Below is a small trained network, with its code and all its weights. Each question gives an input and a class and asks what happens when units are switched off, that is, made to give their printed mean instead of their output.

import numpy as np


def w(rows, s, z=0):
    codes = np.array(rows[::2]) - 128.0
    scale = np.full(codes.shape[1], s)
    scale[-1] = z or s
    return codes * scale


def f(y):
    return np.maximum(y, 0)


def log_softmax(a):
    a = a - a.max(-1, keepdims=True)
    return a - np.log(np.exp(a).sum(-1, keepdims=True))


def net(x, mask):
    res = np.array(x, float).reshape(1, 6) / 4 @ E
    y = f(res @ A[0][:, :-1].T + A[0][:, -1])
    res = res + np.where(mask, y, B[0][:, -1]) @ B[0][:, :-1]
    return log_softmax(res[-1] @ U[:, :-1].T + U[:, -1])


A, B = {}, {}
E = w([
[79,102,217,74,149,85,127,103],'x0',
[176,49,147,86,65,160,177,55],'x1',
[142,200,87,90,152,74,193,147],'x2',
[141,92,100,132,135,126,84,134],'x3',
[159,163,134,180,161,158,247,122],'x4',
[170,107,217,91,121,107,156,202],'x5',
],0.013)
A[0] = w([
[116,196,99,83,155,52,96,186,141],'n1',
[62,207,63,148,180,134,183,136,119],'n2',
[110,138,178,171,137,123,128,146,13],'n3',
[84,197,87,61,154,6,102,204,106],'n4',
[164,141,110,176,70,132,87,212,104],'n5',
[182,229,121,232,147,161,197,135,129],'n6',
[155,85,164,114,95,157,109,128,27],'n7',
[79,132,135,137,80,139,49,227,116],'n8',
[40,82,138,134,124,106,49,119,122],'n9',
[92,97,131,145,122,141,123,123,81],'n10',
[49,90,161,77,121,136,130,60,91],'n11',
[164,137,49,162,92,189,62,101,164],'n12',
[137,93,184,79,126,91,135,164,134],'n13',
[138,94,99,154,122,126,243,96,19],'n14',
[126,134,224,130,126,107,130,199,121],'n15',
[139,119,32,197,83,163,109,104,12],'n16',
[71,195,71,176,149,107,178,117,100],'n17',
[76,113,143,115,161,112,125,112,59],'n18',
[145,68,162,142,75,171,182,89,128],'n19',
[138,113,176,69,83,94,184,96,78],'n20',
[108,100,176,69,95,130,196,105,120],'n21',
[172,129,230,147,162,102,153,206,126],'n22',
[175,148,128,134,115,108,136,155,116],'n23',
[106,213,88,168,184,113,163,120,137],'n24',
[124,193,107,174,183,104,150,117,121],'n25',
[57,134,151,132,160,116,61,103,113],'n26',
[116,131,131,166,141,180,146,118,3],'n27',
[136,119,140,154,127,167,180,157,45],'n28',
],0.013,0.0059)
B[0] = w([
[60,107,70,143,222,139,191,152,203],'n1',
[192,166,158,204,40,114,139,181,220],'n2',
[117,107,145,112,138,106,95,139,147],'n3',
[123,155,57,92,246,105,178,113,222],'n4',
[159,147,98,197,134,205,151,164,181],'n5',
[90,16,8,17,69,148,77,141,254],'n6',
[123,204,142,162,101,71,124,183,174],'n7',
[59,117,119,224,108,140,107,214,206],'n8',
[132,65,136,104,91,36,47,125,219],'n9',
[144,148,114,93,127,105,122,142,148],'n10',
[136,156,151,50,125,60,146,90,195],'n11',
[102,180,87,152,127,51,135,194,218],'n12',
[130,185,161,142,183,125,143,90,205],'n13',
[84,98,151,160,86,194,85,168,198],'n14',
[84,142,200,171,193,140,84,169,208],'n15',
[49,158,102,150,142,24,106,205,199],'n16',
[146,153,138,159,48,102,103,181,207],'n17',
[140,154,154,113,102,134,96,142,152],'n18',
[158,161,76,100,187,163,200,93,212],'n19',
[179,148,103,124,136,161,209,54,200],'n20',
[165,125,92,152,133,166,219,112,206],'n21',
[107,122,255,172,153,160,44,133,223],'n22',
[113,101,130,113,153,133,144,111,158],'n23',
[168,150,119,209,40,147,150,172,216],'n24',
[162,152,105,169,57,158,136,176,196],'n25',
[142,79,199,104,70,116,64,99,192],'n26',
[102,84,74,129,137,114,111,123,147],'n27',
[81,64,116,123,147,155,99,134,165],'n28',
],0.0096,0.019)
U = w([
[113,121,32,135,165,113,141,159,173],'0',
[103,110,164,81,139,48,11,113,67],'1',
[128,46,115,97,121,214,101,110,3],'2',
[104,116,123,190,67,116,40,190,247],'3',
[178,146,152,119,79,149,162,90,103],'4',
[118,143,189,174,224,149,115,143,109],'5',
],0.012,0.0029)

Each question gives the input, the list of numbers given to net, and the class t.
The units are the neurons (one row each of A and B). Each row of codes is followed by its name. A weight is (code - 128) times the scale printed after its matrix; where a second scale follows, it is the last column's (A, B and U).
mask holds one flag per neuron, in row order. A switched-off neuron (its flag False) gives its mean, the last column of its row in B, instead of its output. The means were averaged over made-up inputs and are rounded, as every weight is.
A unit's drop is (log p(t) with every unit on - log p(t) with that unit switched off) / (log p(t) with every unit on - log p(t) with every unit switched off).
The circuit of an input: a set's keep is (log p(t) with only the set's units on - log p(t) with every unit switched off) / (log p(t) with every unit on - log p(t) with every unit switched off). Starting from the 12 units with the biggest drops (on a tie, the unit counted first), units are removed one at a time, each time the one whose removal leaves the highest keep (on an exact tie, the one counted first), for as long as the keep stays at least 0.8.
units of the circuit, in order: the units of the circuit, biggest drop first
unit that matters most: the unit with the biggest drop
top k neurons: the k neurons with the biggest drops, biggest first
drop of u: that unit's drop, to one decimal
input [-4,0,7,7,-4,6], class 0: top 2 neurons : n4, n1
input [-7,-7,8,7,-2,6], class 0: units of the circuit, in order : n4
input [1,-5,7,-3,-1,0], class 0: top 2 neurons : n4, n1
input [7,5,-4,-8,2,2], class 4: top 2 neurons : n20, n21
input [8,2,2,-1,-6,3], class 5: units of the circuit, in order : n6, n13
input [-4,3,7,-2,8,3], class 3: top 2 neurons : n2, n17
input [2,6,5,-2,7,0], class 2: top 2 neurons : n6, n14
input [-3,-3,7,-3,-2,-3], class 0: top 2 neurons : n4, n1
input [-1,8,-2,4,-4,-3], class 0: top 3 neurons : n19, n22, n26
input [6,-5,7,3,4,-8], class 3: top 3 neurons : n2, n17, n24
input [8,8,-1,8,-7,1], class 1: top 3 neurons : n9, n11, n24
input [6,-5,-5,4,1,-6], class 1: drop of n9 : 0.1
input [-3,3,4,-6,2,1], class 2: drop of n6 : 0.2
input [-1,-1,5,-8,-1,5], class 5: unit that matters most : n22
input [3,0,-7,-8,1,0], class 1: drop of n21 : -0.1
input [7,-7,0,7,-1,4], class 5: top 2 neurons : n6, n1
